Below are the code and all the weights of a small trained network. Each question names an input and a class and asks about switching units off, where a switched-off unit gives its printed mean instead of its output.

import numpy as np


def w(rows, s, z=0):
    codes = np.array(rows[::2]) - 128.0
    scale = np.full(codes.shape[1], s)
    scale[-1] = z or s
    return codes * scale


def f(y):
    return np.maximum(y, 0)


def log_softmax(a):
    a = a - a.max(-1, keepdims=True)
    return a - np.log(np.exp(a).sum(-1, keepdims=True))


def net(x, mask):
    res = np.array(x, float).reshape(1, 5) / 4 @ E
    y = f(res @ A[0][:, :-1].T + A[0][:, -1])
    res = res + np.where(mask, y, B[0][:, -1]) @ B[0][:, :-1]
    return log_softmax(res[-1] @ U[:, :-1].T + U[:, -1])


A, B = {}, {}
E = w([
[94,73,204,144,126,63],'x0',
[105,34,88,244,224,203],'x1',
[26,183,53,149,217,2],'x2',
[32,234,222,160,89,185],'x3',
[192,155,154,138,190,144],'x4',
],0.0044)
A[0] = w([
[78,76,6,115,66,188,202],'N0',
[144,135,93,124,158,56,141],'N1',
[127,126,131,124,129,132,42],'N2',
[96,91,205,126,104,42,249],'N3',
[67,178,169,158,146,121,120],'N4',
[103,192,76,173,248,128,76],'N5',
[206,231,160,45,39,152,84],'N6',
[211,65,131,141,159,239,116],'N7',
[132,129,133,136,121,127,48],'N8',
[63,169,188,153,135,112,25],'N9',
[128,121,160,126,120,105,155],'N10',
[131,123,106,114,150,74,75],'N11',
[168,105,146,133,144,164,90],'N12',
[166,43,183,143,137,144,239],'N13',
[150,106,81,98,161,3,132],'N14',
[85,173,191,124,79,122,164],'N15',
[139,135,79,113,168,44,126],'N16',
[128,129,118,121,134,111,104],'N17',
],0.012,0.0015)
B[0] = w([
[70,137,70,254,26,181,193],'N0',
[184,79,63,97,139,138,190],'N1',
[125,135,127,132,126,131,128],'N2',
[51,39,163,134,90,48,207],'N3',
[93,126,149,48,158,189,192],'N4',
[65,225,42,82,215,89,213],'N5',
[222,243,167,96,43,52,254],'N6',
[184,133,191,243,213,199,230],'N7',
[131,126,124,126,127,137,128],'N8',
[88,106,153,47,146,203,186],'N9',
[102,111,135,143,94,118,152],'N10',
[170,83,91,115,129,121,169],'N11',
[152,125,161,152,176,145,166],'N12',
[125,100,212,160,211,52,206],'N13',
[222,20,34,121,123,109,230],'N14',
[180,113,179,51,78,214,211],'N15',
[198,69,38,99,144,144,205],'N16',
[146,119,120,125,135,134,142],'N17',
],0.025,0.0073)
U = w([
[31,230,60,80,214,154,151],'0',
[84,101,197,38,96,199,113],'1',
[220,31,14,113,135,106,149],'2',
[174,142,201,243,242,176,137],'3',
[114,158,126,133,120,145,1],'4',
[215,252,185,99,34,70,182],'5',
[59,46,181,162,110,39,146],'6',
[59,167,72,234,49,186,151],'7',
],0.0046,0.0016)

Each question gives the input, the list of numbers given to net, and the class t.
The units are the neurons (one row each of A and B). Each row of codes is followed by its name. A weight is (code - 128) times the scale printed after its matrix; where a second scale follows, it is the last column's (A, B and U).
mask holds one flag per neuron, in row order. A switched-off neuron (its flag False) gives its mean, the last column of its row in B, instead of its output. The means were averaged over made-up inputs and are rounded, as every weight is.
A unit's drop is (log p(t) with every unit on - log p(t) with that unit switched off) / (log p(t) with every unit on - log p(t) with every unit switched off).
The circuit of an input: a set's keep is (log p(t) with only the set's units on - log p(t) with every unit switched off) / (log p(t) with every unit on - log p(t) with every unit switched off). Starting from the 12 units with the biggest drops (on a tie, the unit counted first), units are removed one at a time, each time the one whose removal leaves the highest keep (on an exact tie, the one counted first), for as long as the keep stays at least 0.8.
circuit, biggest first: the units of the circuit, biggest drop first
most important unit: the unit with the biggest drop
k most important neurons: the k neurons with the biggest drops, biggest first
drop when u is switched off: that unit's drop, to one decimal
input [7,-2,-4,2,-4], class 6: most important unit -> N3
input [6,0,1,0,-3], class 6: circuit, biggest first -> (N3, N16)
input [3,3,-2,2,-8], class 7: circuit, biggest first -> (N0, N14)
input [-7,-2,-1,-3,-2], class 5: circuit, biggest first -> (N6, N14)
input [-1,-1,7,3,4], class 0: 2 most important neurons -> (N5, N4)
input [6,-8,0,8,-5], class 1: 2 most important neurons -> (N9, N4)
input [6,-2,-7,-1,6], class 3: 2 most important neurons -> (N7, N13)
input [4,2,3,1,3], class 0: 2 most important neurons -> (N5, N14)
input [7,4,1,2,0], class 6: drop when N15 is switched off -> 0.1
input [2,8,-8,6,-7], class 3: drop when N8 is switched off -> 0.0
input [8,1,-4,-6,-6], class 6: drop when N3 is switched off -> 0.2
input [7,0,-7,7,4], class 1: 2 most important neurons -> (N15, N9)
